Below are the code and all the weights of a small trained network. Each question names an input and a class and asks about switching units off, where a switched-off unit gives its printed mean instead of its output.

import numpy as np


def w(rows, s, z=0):
    codes = np.array(rows[::2]) - 128.0
    scale = np.full(codes.shape[1], s)
    scale[-1] = z or s
    return codes * scale


def f(y):
    return np.maximum(y, 0)


def log_softmax(a):
    a = a - a.max(-1, keepdims=True)
    return a - np.log(np.exp(a).sum(-1, keepdims=True))


def net(x, mask):
    res = np.array(x, float).reshape(1, 6) / 4 @ E
    y = f(res @ A[0][:, :-1].T + A[0][:, -1])
    res = res + np.where(mask, y, B[0][:, -1]) @ B[0][:, :-1]
    return log_softmax(res[-1] @ U[:, :-1].T + U[:, -1])


A, B = {}, {}
E = w([
[128,126,123],'x0',
[91,2,121],'x1',
[127,129,130],'x2',
[127,129,125],'x3',
[204,133,215],'x4',
[39,173,197],'x5',
],0.012)
A[0] = w([
[101,24,156,199],'N0',
[178,217,62,87],'N1',
[10,238,172,202],'N2',
[238,127,173,199],'N3',
[163,255,86,253],'N4',
[72,51,204,132],'N5',
[167,80,234,251],'N6',
[220,198,211,100],'N7',
[252,74,123,112],'N8',
],0.0095,0.0052)
B[0] = w([
[123,91,31,228],'N0',
[150,199,50,195],'N1',
[49,157,155,229],'N2',
[254,160,104,229],'N3',
[150,233,194,249],'N4',
[130,219,37,194],'N5',
[211,175,103,223],'N6',
[200,109,196,219],'N7',
[212,109,91,222],'N8',
],0.011)
U = w([
[148,185,97,249],'0',
[131,20,87,150],'1',
[185,161,155,44],'2',
[185,89,102,77],'3',
[86,181,180,90],'4',
[60,130,75,84],'5',
[153,148,249,98],'6',
],0.015,0.012)

Each question gives the input, the list of numbers given to net, and the class t.
The units are the neurons (one row each of A and B). Each row of codes is followed by its name. A weight is (code - 128) times the scale printed after its matrix; where a second scale follows, it is the last column's (A, B and U).
mask holds one flag per neuron, in row order. A switched-off neuron (its flag False) gives its mean, the last column of its row in B, instead of its output. The means were averaged over made-up inputs and are rounded, as every weight is.
A unit's drop is (log p(t) with every unit on - log p(t) with that unit switched off) / (log p(t) with every unit on - log p(t) with every unit switched off).
The circuit of an input: a set's keep is (log p(t) with only the set's units on - log p(t) with every unit switched off) / (log p(t) with every unit on - log p(t) with every unit switched off). Starting from all 9 units, units are removed one at a time, each time the one whose removal leaves the highest keep (on an exact tie, the one counted first), for as long as the keep stays at least 0.8.
units of the circuit, in order: the units of the circuit, biggest drop first
k most important neurons: the k neurons with the biggest drops, biggest first
drop when u is switched off: that unit's drop, to one decimal
input [-3,3,-8,3,7,-4], class 3: units of the circuit, in order -> N4, N8
input [-3,-3,-3,7,1,7], class 6: units of the circuit, in order -> N0, N1
input [4,-3,-4,0,7,1], class 6: units of the circuit, in order -> N7
input [6,-4,4,-3,1,1], class 6: 2 most important neurons -> N0, N5
input [5,1,-2,5,-2,-5], class 1: units of the circuit, in order -> N4, N6, N5
input [-4,-2,7,-2,2,8], class 6: 3 most important neurons -> N7, N0, N1
input [5,-2,6,2,1,-8], class 2: units of the circuit, in order -> N0, N5
input [-1,1,5,-7,8,-5], class 3: 3 most important neurons -> N4, N8, N2
input [6,-2,3,1,8,4], class 6: 2 most important neurons -> N7, N0
input [5,-8,-8,-7,1,0], class 2: 2 most important neurons -> N1, N7
input [7,7,-3,8,0,0], class 1: 2 most important neurons -> N4, N0
input [-8,1,3,1,-2,-7], class 1: 2 most important neurons -> N4, N6
input [-4,-5,0,-5,5,0], class 2: 3 most important neurons -> N3, N1, N6
input [3,5,0,0,2,0], class 3: units of the circuit, in order -> N4
input [-6,6,-6,-7,0,7], class 5: 2 most important neurons -> N3, N4
input [-2,1,2,8,1,-6], class 3: drop when N2 is switched off -> 0.1
input [-3,-7,-8,4,3,-3], class 2: drop when N7 is switched off -> 0.3
input [-2,8,-4,-6,-8,1], class 5: drop when N7 is switched off -> 0.4
